Below is a small trained network, with its code and all its weights. Each question gives an input and a target symbol and asks what happens when units are switched off, that is, made to give their printed mean instead of their output.

import numpy as np


def w(rows, s, z=0):
    codes = np.array(rows[::2]) - 128.0
    scale = np.full(codes.shape[1], s)
    scale[-1] = z or s
    return codes * scale


def norm(h):
    return h / np.sqrt((h * h).mean(-1, keepdims=True) + 1e-5)


def f(y):
    return np.maximum(y, 0)


def softmax(a):
    e = np.exp(a - a.max(-1, keepdims=True))
    return e / e.sum(-1, keepdims=True)


def log_softmax(a):
    a = a - a.max(-1, keepdims=True)
    return a - np.log(np.exp(a).sum(-1, keepdims=True))


def net(x, mask):
    ids = ['ΘΞΠΣΦβγδεζημτψω'.index(c) for c in x.split()]
    T = len(ids)
    res = E[ids] + P[:T]
    u = 0
    for l in range(3):
        r = norm(res)
        for j in range(2):
            rows = slice(4 * j, 4 * j + 4)
            q, k, v = (r @ M[l][rows].T for M in (Q, K, V))
            z = softmax(np.where(np.tri(T) > 0, q @ k.T / 4**0.5, -1e9)) @ v
            o = O[l][rows]
            res = res + np.where(mask[u + j], z, o[:, -1]) @ o[:, :-1]
        u += 2
        y = f(norm(res) @ A[l][:, :-1].T + A[l][:, -1])
        res = res + np.where(mask[u : u + 4], y, B[l][:, -1]) @ B[l][:, :-1]
        u += 4
    return log_softmax(norm(res)[-1] @ U[:, :-1].T + U[:, -1])


Q, K, V, O, A, B = {}, {}, {}, {}, {}, {}
E = w([
[115,118,94,190,147],'Θ',
[253,102,207,163,114],'Ξ',
[210,157,100,174,107],'Π',
[149,76,142,102,181],'Σ',
[102,188,50,106,183],'Φ',
[114,119,194,84,88],'β',
[216,92,80,93,92],'γ',
[90,161,173,174,169],'δ',
[132,205,113,136,152],'ε',
[110,72,80,162,84],'ζ',
[123,89,69,165,160],'η',
[199,106,78,69,184],'μ',
[190,124,166,103,147],'τ',
[146,57,150,41,143],'ψ',
[71,80,87,104,69],'ω',
],0.021)
P = w([
[139,127,119,31,254],'0',
[149,127,139,45,230],'1',
[140,137,136,44,210],'2',
[147,127,142,57,194],'3',
[149,132,144,63,178],'4',
[141,126,151,75,162],'5',
[137,129,150,81,143],'6',
[143,119,164,100,131],'7',
[141,116,170,112,117],'8',
[149,118,188,119,102],'9',
[142,109,190,138,86],'10',
[135,121,173,119,111],'11',
],0.0077)
Q[0] = w([
[151,120,150,166,147],'0.h1',
[128,129,134,138,125],'0.h1',
[81,175,123,144,149],'0.h1',
[151,105,214,162,143],'0.h1',
[154,9,145,74,113],'0.h2',
[146,103,215,65,151],'0.h2',
[175,75,84,142,165],'0.h2',
[70,161,93,96,139],'0.h2',
],0.012)
K[0] = w([
[136,108,126,108,170],'0.h1',
[133,125,160,214,106],'0.h1',
[95,159,117,128,170],'0.h1',
[101,141,209,151,146],'0.h1',
[121,31,143,121,66],'0.h2',
[135,95,167,106,110],'0.h2',
[164,85,130,110,94],'0.h2',
[59,169,136,90,254],'0.h2',
],0.012)
V[0] = w([
[114,130,92,154,72],'0.h1',
[182,156,103,72,149],'0.h1',
[184,186,108,140,61],'0.h1',
[81,121,112,139,102],'0.h1',
[134,56,128,1,41],'0.h2',
[103,147,145,158,104],'0.h2',
[192,118,185,126,100],'0.h2',
[80,159,87,20,197],'0.h2',
],0.0079)
O[0] = w([
[159,142,253,214,153,68],'0.h1',
[140,108,171,203,196,194],'0.h1',
[109,57,125,189,52,82],'0.h1',
[239,70,122,167,115,84],'0.h1',
[118,188,87,58,109,254],'0.h2',
[196,86,113,157,38,81],'0.h2',
[122,109,96,100,135,153],'0.h2',
[201,5,184,187,118,180],'0.h2',
],0.0047,0.0078)
A[0] = w([
[174,78,72,144,128,27],'0.n1',
[145,255,150,181,153,4],'0.n2',
[142,122,96,50,141,232],'0.n3',
[151,41,24,247,123,171],'0.n4',
],0.0077,0.003)
B[0] = w([
[96,120,111,95,105,145],'0.n1',
[148,5,102,198,119,141],'0.n2',
[86,117,120,161,189,254],'0.n3',
[91,191,124,79,165,164],'0.n4',
],0.011,0.0084)
Q[1] = w([
[157,107,157,252,4],'1.h1',
[96,131,169,156,121],'1.h1',
[108,140,80,81,246],'1.h1',
[134,154,142,136,85],'1.h1',
[82,44,114,159,139],'1.h2',
[157,85,131,177,179],'1.h2',
[167,150,190,202,57],'1.h2',
[139,94,147,71,130],'1.h2',
],0.012)
K[1] = w([
[126,65,146,146,244],'1.h1',
[124,77,198,96,135],'1.h1',
[161,127,111,104,18],'1.h1',
[89,54,112,104,173],'1.h1',
[68,152,110,162,88],'1.h2',
[155,114,179,177,92],'1.h2',
[160,122,93,64,248],'1.h2',
[104,136,203,127,127],'1.h2',
],0.012)
V[1] = w([
[130,163,82,148,89],'1.h1',
[2,99,53,146,118],'1.h1',
[140,185,148,36,80],'1.h1',
[225,134,13,140,99],'1.h1',
[186,133,143,117,172],'1.h2',
[104,196,168,31,126],'1.h2',
[185,142,43,187,129],'1.h2',
[151,97,52,54,152],'1.h2',
],0.0082)
O[1] = w([
[172,124,92,95,150,57],'1.h1',
[62,104,58,176,140,188],'1.h1',
[61,210,130,2,196,150],'1.h1',
[209,92,50,112,191,99],'1.h1',
[112,203,167,51,112,165],'1.h2',
[71,166,60,42,59,198],'1.h2',
[194,63,60,210,117,35],'1.h2',
[203,124,97,206,12,254],'1.h2',
],0.0079,0.0053)
A[1] = w([
[113,217,196,203,39,174],'1.n1',
[98,72,244,205,125,46],'1.n2',
[125,180,79,152,194,251],'1.n3',
[158,254,94,233,131,106],'1.n4',
],0.0098,0.003)
B[1] = w([
[94,170,119,78,175,179],'1.n1',
[118,108,164,107,254,164],'1.n2',
[101,170,155,159,127,255],'1.n3',
[210,124,116,129,114,157],'1.n4',
],0.013,0.0055)
Q[2] = w([
[161,154,134,98,152],'2.h1',
[113,108,247,164,104],'2.h1',
[93,116,73,174,127],'2.h1',
[37,159,99,119,137],'2.h1',
[129,167,164,45,145],'2.h2',
[230,99,151,105,109],'2.h2',
[74,124,81,121,98],'2.h2',
[67,92,3,116,128],'2.h2',
],0.011)
K[2] = w([
[208,119,151,34,206],'2.h1',
[52,143,196,154,163],'2.h1',
[55,72,18,187,104],'2.h1',
[63,194,68,116,107],'2.h1',
[159,183,175,109,78],'2.h2',
[166,137,179,141,195],'2.h2',
[9,168,148,171,86],'2.h2',
[55,155,64,130,84],'2.h2',
],0.013)
V[2] = w([
[211,36,46,2,137],'2.h1',
[121,210,73,93,110],'2.h1',
[50,121,183,3,71],'2.h1',
[92,102,197,25,99],'2.h1',
[65,166,142,182,77],'2.h2',
[91,77,170,69,168],'2.h2',
[246,234,150,142,115],'2.h2',
[107,242,182,181,179],'2.h2',
],0.0071)
O[2] = w([
[82,83,73,39,255,219],'2.h1',
[136,141,109,141,227,224],'2.h1',
[203,61,176,173,100,221],'2.h1',
[105,171,103,173,114,180],'2.h1',
[63,144,119,113,146,127],'2.h2',
[187,70,101,121,137,234],'2.h2',
[177,190,143,111,131,1],'2.h2',
[145,132,56,101,187,199],'2.h2',
],0.0078,0.003)
A[2] = w([
[44,98,57,97,2,163],'2.n1',
[176,82,228,126,159,222],'2.n2',
[244,168,162,135,142,2],'2.n3',
[102,42,101,88,128,133],'2.n4',
],0.0082,0.0023)
B[2] = w([
[105,93,130,200,130,254],'2.n1',
[108,185,163,170,96,229],'2.n2',
[91,70,104,122,6,184],'2.n3',
[145,49,99,105,68,228],'2.n4',
],0.011,0.004)
U = w([
[122,218,77,178,153,49],'Θ',
[190,150,135,105,102,165],'Ξ',
[195,136,58,180,109,150],'Π',
[103,78,187,124,197,193],'Σ',
[141,195,94,184,161,79],'Φ',
[28,158,152,47,95,58],'β',
[190,96,47,115,132,237],'γ',
[162,126,184,214,197,113],'δ',
[176,42,206,177,169,81],'ε',
[63,76,95,201,101,146],'ζ',
[42,165,38,180,157,60],'η',
[138,121,43,73,203,90],'μ',
[178,183,156,108,125,254],'τ',
[127,11,162,40,98,15],'ψ',
[126,65,130,152,57,212],'ω',
],0.012,0.0058)

Each question gives the input, a string of symbols that net reads in full, and the target symbol t.
The units are the heads (4 rows each of Q, K, V and O) and the neurons (one row each of A and B). Each row of codes is followed by its name. A weight is (code - 128) times the scale printed after its matrix; where a second scale follows, it is the last column's (O, A, B and U).
mask holds one flag per unit, layer by layer, with each layer's heads first. A switched-off unit (its flag False) gives its mean, the last column of its rows in O or B, instead of its output. The means were averaged over made-up inputs and are rounded, as every weight is.
A unit's drop is (log p(t) with every unit on - log p(t) with that unit switched off) / (log p(t) with every unit on - log p(t) with every unit switched off).
The circuit of an input: a set's keep is (log p(t) with only the set's units on - log p(t) with every unit switched off) / (log p(t) with every unit on - log p(t) with every unit switched off). Starting from the 12 units with the biggest drops (on a tie, the unit counted first), units are removed one at a time, each time the one whose removal leaves the highest keep (on an exact tie, the one counted first), for as long as the keep stays at least 0.8.
circuit, biggest first: the units of the circuit, biggest drop first
top k neurons: the k neurons with the biggest drops, biggest first
drop of u: that unit's drop, to one decimal
input ω η ζ ζ γ Σ β Ξ β μ τ, target β: circuit, biggest first -> (0.h2)
input Σ τ ψ, target ψ: top 4 neurons -> (1.n3 2.n4 0.n3 0.n4)
input τ Σ γ γ γ Θ γ τ, target μ: circuit, biggest first -> (1.h1 2.h1)
input γ Σ Ξ τ Σ η Ξ η, target τ: circuit, biggest first -> (1.h1 0.n3 2.h2)
input δ τ β δ Ξ τ, target τ: circuit, biggest first -> (2.h1 2.h2)
input Σ Θ Σ β Σ τ Ξ Θ, target τ: circuit, biggest first -> (1.h1 0.n3)
input Σ Σ Σ ω Π Π Σ Θ, target γ: circuit, biggest first -> (0.n3 1.h1)
input Σ γ μ Σ Π γ γ δ, target δ: circuit, biggest first -> (0.n2 2.h2 1.h1)
input Σ ε ε Σ, target ε: circuit, biggest first -> (0.h2 1.h1)
input ε γ τ ψ Σ β δ μ, target Σ: circuit, biggest first -> (1.h2 0.h2 0.n3)
input γ Π Σ Φ Σ μ η η Θ ζ ζ τ, target η: circuit, biggest first -> (1.h1 0.h2)
input Π Θ β ε β Π, target γ: top 3 neurons -> (0.n3 0.n2 0.n4)
input Σ Σ τ Ξ Ξ ζ Σ ψ τ τ, target η: circuit, biggest first -> (0.h2 1.h1)
input Σ τ Σ Σ τ τ β ψ, target β: circuit, biggest first -> (1.h1)
input ω Ξ Θ Σ β β Ξ δ γ Ξ Ξ, target τ: top 3 neurons -> (1.n1 0.n3 1.n2)
input τ ζ ζ γ β Σ ω Σ β η δ μ, target Σ: top 2 neurons -> (0.n3 0.n2)
input Σ β Σ ψ τ ψ Π Σ, target γ: top 2 neurons -> (0.n2 0.n3)
input Σ Σ η ω Ξ ω Σ ψ ζ Σ, target η: top 2 neurons -> (0.n4 0.n3)
input δ τ Φ τ γ ζ μ, target η: top 2 neurons -> (0.n3 1.n3)
input γ Σ η Ξ δ Σ Σ Ξ γ τ η, target μ: circuit, biggest first -> (1.h1)
input Σ β γ ψ η Ξ Σ Σ Σ, target τ: top 2 neurons -> (0.n3 2.n2)
input Π Ξ β Σ τ ε, target δ: top 3 neurons -> (0.n2 1.n2 2.n2)
input Φ Σ γ Ξ η Σ ζ Σ, target η: drop of 0.h2 -> 0.6
input Σ Σ β Σ μ, target β: drop of 0.h1 -> -0.1
input Σ Σ ω, target ζ: drop of 1.n3 -> -0.1
input Σ ψ Σ τ γ β β Σ ζ γ Φ, target μ: drop of 1.n2 -> 0.0
input β ω ζ η γ β Σ, target β: circuit, biggest first -> (1.h2)
